Questions about the matrix below.
1) Find the minimum.
2) Find the entry just left of the centre entry.
3) Find the entry just right of the smallest entry.
array([[132, 126, 124, 156, 106, 136, 116, 137, 123, 143, 121, 113, 145,
        117, 131],
       [105, 116, 101, 129, 154,  99, 121,  99, 134, 154, 155, 147, 103,
        117, 112],
       [144, 108, 140, 118, 136, 128, 119, 122, 157, 143,  99, 122, 112,
        105, 131],
       [140, 148, 102, 134, 123, 126,  99, 111, 155, 114, 101,  99, 115,
        152, 118],
       [153, 125, 158, 122, 110, 106, 119, 131, 136, 150, 148, 105, 109,
        103, 129],
       [127, 120, 122, 108, 123, 134, 123, 156, 152, 110, 114, 129, 127,
        127, 101],
       [151, 142, 144, 125, 112, 118, 112, 144, 112, 100, 141, 114, 110,
        155, 107],
       [101, 114, 138, 107, 132, 109, 139, 101, 125, 132, 143, 119, 154,
        141, 155],
       [137,  99, 140, 117, 124, 110, 148, 156, 135,  99, 154,  98, 129,
        103, 107],
       [153, 153, 137, 131, 123, 145, 151, 125, 114, 156, 126, 112, 106,
        105, 121],
       [118, 101, 115, 156, 158, 102, 148, 105, 102, 115, 107, 105, 115,
        144, 107],
       [102, 104, 111, 141, 133, 133, 145, 131, 119, 157, 131, 153, 123,
        133, 155],
       [143, 123, 152, 110, 149, 136, 131, 101, 142, 121, 137, 147, 108,
        146, 113],
       [114, 112, 118, 105, 155, 143, 101, 134, 115, 104, 136, 146, 144,
        147, 132],
       [112, 134, 123, 115, 113, 106, 138, 152, 125, 100, 146, 128, 120,
        146, 122]])
1) 98
2) 139
3) 129

[[123 137 130 125 129 119 133 122 135 139 122 143 123 133 122]
 [126 119 125 130 136 124 136 126 133 133 122 125 118 139 136]
 [126 133 127 123 117 142 132 129 136 125 132 123 134 125 131]
 [128 127 135 126 138 122 122 133 134 146 111 127 124 139 113]
 [126 120 130 140 130 127 131 126 137 140 126 129 116 129 135]
 [116 133 110 137 140 135 123 125 137 138 106 128 117 134 120]
 [132 122 124 123 135 129 122 138 121 103 127 120 134 132 134]
 [125 141 115 134 133 127 115 135 129 126 145 124 134 104 143]
 [118 120 140 102 120 126 135 146 119 132 139 120 143 118 127]
 [122 132 145 120 131 124 125 131 134 141 108 141 126 134 131]]
Indices start at 1.
The entry at row 2, column 2: 119
The entry directly below the smallest entry is 120
Find the entry at row 1, column 2.
137
The entry directly above the smallest entry -> 134
The entry at row 1, column 3: 130
Find the entry in the top-right corner.
122
Find the top-left entry.
123
The entry at row 2, column 1 -> 126
The bottom-right entry: 131
Find the entry at row 2, column 3.
125
Find the entry in row 3 and column 1.
126
Find the entry at row 3, column 2.
133
Find the entry just left of 103.
121
The entry just left of the smallest entry is 140

[110 139 100 137 116 143 117]
The 2nd entry from the right -> 143
The second entry from the left is 139
The 3rd entry is 100

[[106 111 120 122 123 125 129 130]
 [137 125 139 128 133 128 130 129]
 [120 127 123 126 126 129 126 133]
 [117 126 120 125 124 128 126 133]
 [128 126 130 127 129 128 128 129]
 [139 130 137 129 132 128 129 128]
 [134 134 128 131 129 129 128 125]
 [125 134 115 132 122 127 130 115]
 [112 119 121 123 124 127 126 133]
 [120 125 125 125 127 128 126 134]
 [118 124 123 125 126 128 126 133]
 [123 126 121 130 124 126 131 116]
 [118 124 123 125 126 128 126 133]]
Indices start at 1.
What is the entry in the top-right corner?
Answer: 130
What is the smallest entry?
Answer: 106
The entry just left of 116: 131
What is the entry at row 1, column 3?
Answer: 120
What is the entry at row 2, column 1?
Answer: 137
The bottom-left entry: 118
What is the entry in the bottom-right corner?
Answer: 133
What is the entry in row 1 and column 2?
Answer: 111
What is the entry at row 3, column 2?
Answer: 127
The entry at row 3, column 1 -> 120
The entry just right of 119 -> 121
The entry directly below 119 is 125

Read these off the row that follows.
1) Read off the 1st entry.
2) Read off the third entry from the left.
3) Read off the 5th entry from the end.
4) Read off the third entry from the right.
5) Read off the third largest entry.
[148 105 101 130 145 134 137 105 106 106 149 106 129 104 109]
1) 148
2) 101
3) 149
4) 129
5) 145

[133 120 118 138 109 109 100 124 130]
The entry just left of the smallest entry -> 109
Report the largest entry.
A: 138
